In the rows, zero is written as 128.
Rows, each with its class
[128 164 136 122 119 100 166 124 147 111  99 148 117 111 128 119 135 125
 137  56 127  94  93  90 110 100 134 145 116 105 124 120 139 117 121 103
 121 120 154  85  95 140 131 129  94 101 156 132 109 156 159 124 102 131
 126 132 128 132 149 109 107  90 118 136 132 126 141 115 101]  Dr
[122 114 123 144  94 165 122  99 150 125 134 156 137 105  98 113 112 116
 121 153 141 131 164  79 143 109 112  87 131  78  88 149 138 120 114 116
 151 150 112 135 163 144 111 121 129 173 111  78 144 134 139 137 146 142
  92  89 125 123  89 173 133 104 126 101   4 125 119 187  94]  sq
[119 151 158 115  78 140 163 123 142 126  78 118 116 123  75 164 139 123
 156  94 121  66 113  92 119 131 145 167  88 127  95 154 134 142 127 109
 163 116 155  94  98 148 114 122 113 124 163 124 119 155 154 115 130 111
  95  69 104 125 110 108 131  66  98 107  90 141 109 153  69]  Dr
[127 151 227  85 113  56 166  95 122 126  90 119 109 130  56 139 131 105
 155  89 119  72 111 112 107 128 156 162  44 123 109 104 126 151 129 114
 170 102 160 107  87 139 128 155 120 102 160 123 104 139 137 134 126 116
 111 101  93 125 113 125 124  87 108  91 110 143 111 119  98]  Dr
[132 108 142 115  95 137 123  94 130 165 132 168 114 105  99 117 111 120
 124 121 116 127 179  75 150 133 128  88  99  84  70 142 149 120 117 112
 138 140 132 120 148 139 118  96 116 171 126  49 120 142 132 134 145 121
  73  83 126 105  79 197 124  95 150  93  53 133 114 161  92]  sq
[116 160 160 105 113 132  88 126 114 124  86 114 109 119  67 133 139 123
 151  79 114  47  80 102 102 131 147 195  77 111 114  89 126 147 127 133
 185  96 170  94  82 153 129 127 107 103 182 161 105 146 157 115 124 128
 113  97 120 133 127  78 108  77  85 107 124 140  90 144  79]  Dr
[137  96 124 124 142 132 119 134 115 106 178 151  99 124 156 111 137 126
 106 166 133 151 164 130 149 119 115 112 144 132 157 166 127 121 121 135
 106 145 104 171 158 128 128 111 142 151  98 104 145 113  87 131 147 136
 115 129 140 105 121 139 121 144 134 125 103 115 132 125 129]  Fb
[103  65 128 131 130 139 124 120  91 146 154 139  99 115 101 157 133 124
 130 186 131 119 193  79 128 123 103 115 132 109 110 152 132 133 136 118
 183 113 125 169 160 151 111 112 156 143 102  66  91 108 109 144 132 139
  81  96 133 109  82 201 126 110 150 102  63 154 143 168 121]  sq
[119 101 146 130 149 124 108 151  96 116 192 122 110 129 123 147 132 123
 121 164 131 124 158 148 111 124 122 153 125 132 155 148 128 132 141 135
 138 133 125 156 141 141 134 120 148 190 104 132 116 123  98  90 143 133
 125 143 144 121 124 130 127 133 123 126  90 122 128 134 125]  Fb
[122  87 131 122 146 133 106 151  89 104 175 136 115 136 123 132 125 112
 124 204 143 142 166 139 160 127 112 151 109 155 154 152 115 142 135 144
 133 125 111 163 146 125 122 126 155 187 114 118 122 116  85 139 156 127
 108 127 139 127 115 128 156 139 114 117  83 122 114 142 137]  Fb
[135  99 149 125 134 120 102 160  75 136 149 115 111 134  88 152 137 113
 123 149 129 111 191 124 137 121 114 153 101 114 133 145 107 106 140 141
 130 136 112 118 159 151 132 107 158 155 113 119 100 131 106 146 150 125
  99 126 129 120  93 162 121 127 132 123  91 115 126 127 153]  Fb
[138  82 131 138 154 129 111 148  86 112 171 118 116 133 134 132 127 117
 123 166 120 146 171 134 151  97 107 147 100  52 153 150 132 136 130 146
 124 115 119 138 153 137 139 103 153 138 117 107 104 116  80 156 148 147
 115 127 124 123  98 148 118 152 127 121  81 129 115 154 156]  Fb
[135 129 151 119 113 126 168 120 120 133 101 139  95 106  64 136 135 119
 159 112 109  74 133  80 112 111 134 160  98  94 119 156 146 144 139 100
 182 120 154 116  79 159 120 101 117 125 154 101  84 158 122 128 138 122
  94 100 111 127 116 121 117  74 109 102  71 154  94 127  86]  Dr
